Here is a tiny trained network, its code and every weight. The questions are about switching its units off for an input and a target symbol, where a switched-off unit gives its printed mean instead of its output.

import numpy as np


def w(rows, s, z=0):
    codes = np.array(rows[::2]) - 128.0
    scale = np.full(codes.shape[1], s)
    scale[-1] = z or s
    return codes * scale


def softmax(a):
    e = np.exp(a - a.max(-1, keepdims=True))
    return e / e.sum(-1, keepdims=True)


def log_softmax(a):
    a = a - a.max(-1, keepdims=True)
    return a - np.log(np.exp(a).sum(-1, keepdims=True))


def net(x, mask):
    ids = ['αβεθλμφ'.index(c) for c in x.split()]
    T = len(ids)
    res = E[ids] + P[:T]
    u = 0
    for l in range(2):
        r = res
        for j in range(3):
            rows = slice(3 * j, 3 * j + 3)
            q, k, v = (r @ M[l][rows].T for M in (Q, K, V))
            z = softmax(np.where(np.tri(T) > 0, q @ k.T / 3**0.5, -1e9)) @ v
            o = O[l][rows]
            res = res + np.where(mask[u + j], z, o[:, -1]) @ o[:, :-1]
        u += 3
    return log_softmax(res[-1] @ U[:, :-1].T + U[:, -1])


Q, K, V, O = {}, {}, {}, {}
E = w([
[250,88,158,121,114,142],'α',
[198,123,76,101,157,144],'β',
[194,126,66,143,135,145],'ε',
[112,56,128,97,117,140],'θ',
[86,52,102,138,87,150],'λ',
[160,136,149,116,87,186],'μ',
[151,125,174,192,179,156],'φ',
],0.026)
P = w([
[119,140,83,148,102,196],'0',
[156,84,80,176,121,179],'1',
[116,186,116,131,93,170],'2',
[136,71,103,181,132,143],'3',
[97,200,155,115,92,135],'4',
[136,67,125,177,141,105],'5',
[83,227,185,98,102,110],'6',
[127,76,157,170,151,77],'7',
[76,249,215,94,106,92],'8',
],0.012)
Q[0] = w([
[97,29,91,140,210,99],'0.h0',
[168,154,80,149,160,96],'0.h0',
[66,164,102,67,86,250],'0.h0',
[195,171,82,147,178,117],'0.h1',
[154,87,195,103,51,129],'0.h1',
[126,178,172,144,83,144],'0.h1',
[188,131,202,150,120,196],'0.h2',
[169,108,181,113,102,179],'0.h2',
[58,118,176,169,151,138],'0.h2',
],0.015)
K[0] = w([
[176,35,112,159,150,180],'0.h0',
[73,117,131,117,183,95],'0.h0',
[135,152,147,107,74,248],'0.h0',
[33,186,114,118,153,105],'0.h1',
[122,132,122,129,110,74],'0.h1',
[148,176,188,128,143,124],'0.h1',
[147,138,222,128,180,71],'0.h2',
[165,108,222,112,159,94],'0.h2',
[101,96,168,114,156,166],'0.h2',
],0.018)
V[0] = w([
[81,68,176,28,228,158],'0.h0',
[174,192,122,102,197,145],'0.h0',
[134,117,22,2,115,115],'0.h0',
[85,139,117,101,134,189],'0.h1',
[113,123,117,123,146,161],'0.h1',
[113,151,152,100,191,107],'0.h1',
[135,110,124,127,196,63],'0.h2',
[121,70,92,96,49,129],'0.h2',
[215,160,135,108,155,139],'0.h2',
],0.0096)
O[0] = w([
[111,131,93,162,96,254,64],'0.h0',
[163,118,164,197,165,195,144],'0.h0',
[113,142,170,203,98,70,106],'0.h0',
[189,106,114,166,121,154,117],'0.h1',
[151,75,80,214,124,120,130],'0.h1',
[98,93,139,90,185,171,51],'0.h1',
[96,70,123,116,173,130,87],'0.h2',
[109,126,99,62,120,60,162],'0.h2',
[91,109,26,105,56,160,250],'0.h2',
],0.008,0.012)
Q[1] = w([
[102,55,92,150,167,139],'1.h0',
[87,103,75,81,108,112],'1.h0',
[86,65,139,125,114,73],'1.h0',
[229,123,135,220,178,186],'1.h1',
[131,181,191,202,147,201],'1.h1',
[79,74,188,212,179,56],'1.h1',
[100,86,15,170,202,88],'1.h2',
[153,247,115,203,170,126],'1.h2',
[65,183,58,105,143,98],'1.h2',
],0.014)
K[1] = w([
[147,73,126,164,110,153],'1.h0',
[79,81,158,97,88,130],'1.h0',
[87,80,79,155,115,95],'1.h0',
[155,220,72,157,196,149],'1.h1',
[112,187,199,180,253,166],'1.h1',
[38,136,112,202,140,116],'1.h1',
[58,161,36,190,201,99],'1.h2',
[163,208,111,192,176,153],'1.h2',
[122,213,58,129,127,121],'1.h2',
],0.015)
V[1] = w([
[42,118,235,132,86,106],'1.h0',
[220,1,166,93,144,66],'1.h0',
[186,97,224,39,33,166],'1.h0',
[142,128,75,127,162,90],'1.h1',
[111,132,124,171,159,183],'1.h1',
[154,159,144,158,68,108],'1.h1',
[155,104,138,82,91,118],'1.h2',
[132,41,205,79,144,136],'1.h2',
[126,112,131,116,12,119],'1.h2',
],0.0077)
O[1] = w([
[179,125,46,148,74,114,61],'1.h0',
[135,166,169,105,75,162,178],'1.h0',
[167,5,192,158,67,138,247],'1.h0',
[117,157,109,160,131,113,151],'1.h1',
[169,188,127,155,119,116,69],'1.h1',
[117,103,135,121,103,96,200],'1.h1',
[103,134,71,143,184,81,204],'1.h2',
[99,174,73,166,147,106,98],'1.h2',
[99,192,117,140,195,159,255],'1.h2',
],0.011,0.012)
U = w([
[17,137,78,218,77,179,205],'α',
[160,189,172,53,217,11,254],'β',
[212,53,116,185,254,34,37],'ε',
[236,193,85,58,126,91,68],'θ',
[175,141,98,20,207,141,39],'λ',
[162,153,246,86,92,103,25],'μ',
[124,187,151,236,173,140,210],'φ',
],0.0069,0.0051)

Each question gives the input, a string of symbols that net reads in full, and the target symbol t.
The units are the heads (3 rows each of Q, K, V and O). Each row of codes is followed by its name. A weight is (code - 128) times the scale printed after its matrix; where a second scale follows, it is the last column's (O and U).
mask holds one flag per head, layer by layer. A switched-off head (its flag False) gives its mean, the last column of its rows in O, instead of its output. The means were averaged over made-up inputs and are rounded, as every weight is.
A unit's drop is (log p(t) with every unit on - log p(t) with that unit switched off) / (log p(t) with every unit on - log p(t) with every unit switched off).
The circuit of an input: a set's keep is (log p(t) with only the set's units on - log p(t) with every unit switched off) / (log p(t) with every unit on - log p(t) with every unit switched off). Starting from all 6 units, units are removed one at a time, each time the one whose removal leaves the highest keep (on an exact tie, the one counted first), for as long as the keep stays at least 0.8.
circuit, biggest first: the units of the circuit, biggest drop first
unit that matters most: the unit with the biggest drop
which heads matter: for each layer, one digit per head in row order, 1 if its drop is at least 0.15 and else 0, layers parted by /
input β ε φ α ε, target λ: which heads matter : 100 / 100
input μ β φ μ ε, target λ: which heads matter : 110 / 100
input θ α θ ε λ μ α θ, target β: circuit, biggest first : [0.h2; 0.h1]
input α μ φ β ε α, target φ: circuit, biggest first : [0.h0; 1.h0; 1.h1]
input ε α λ θ α ε, target α: circuit, biggest first : [0.h0]
input ε λ λ φ λ λ α ε, target θ: circuit, biggest first : [1.h0; 0.h0]
input λ μ θ λ α ε, target θ: circuit, biggest first : [1.h0; 0.h0; 0.h2]
input α α α α α ε, target μ: which heads matter : 000 / 101
input α μ μ θ α, target ε: circuit, biggest first : [1.h0; 1.h2]
input α ε ε α α, target β: circuit, biggest first : [0.h0; 1.h0]
input φ α α φ μ θ β μ α, target φ: circuit, biggest first : [0.h0; 1.h1]
input θ λ μ, target μ: circuit, biggest first : [0.h2; 1.h2]
input α μ μ α α α α θ β, target μ: circuit, biggest first : [1.h2; 0.h0]
input α α ε μ ε, target β: circuit, biggest first : [0.h0; 1.h0]
input μ ε μ α, target β: circuit, biggest first : [1.h0; 0.h0]
input θ α λ α α α λ α β, target θ: which heads matter : 011 / 101
input μ μ μ ε λ β α θ, target β: unit that matters most : 0.h2
input μ α α λ μ α, target θ: circuit, biggest first : [0.h0; 1.h0; 0.h2]
input μ α θ ε, target μ: which heads matter : 010 / 101
input α μ β, target μ: which heads matter : 100 / 101
input ε θ φ λ μ β μ, target φ: unit that matters most : 0.h2
input α λ α α, target θ: circuit, biggest first : [0.h0; 0.h2; 1.h0]
input φ ε α α α μ λ μ μ, target α: which heads matter : 001 / 100
input α α μ α α α λ α, target μ: which heads matter : 010 / 100
input α θ μ λ ε β, target θ: which heads matter : 100 / 101
input α μ α α μ λ ε, target ε: which heads matter : 010 / 100
input μ ε μ μ ε, target ε: which heads matter : 001 / 100
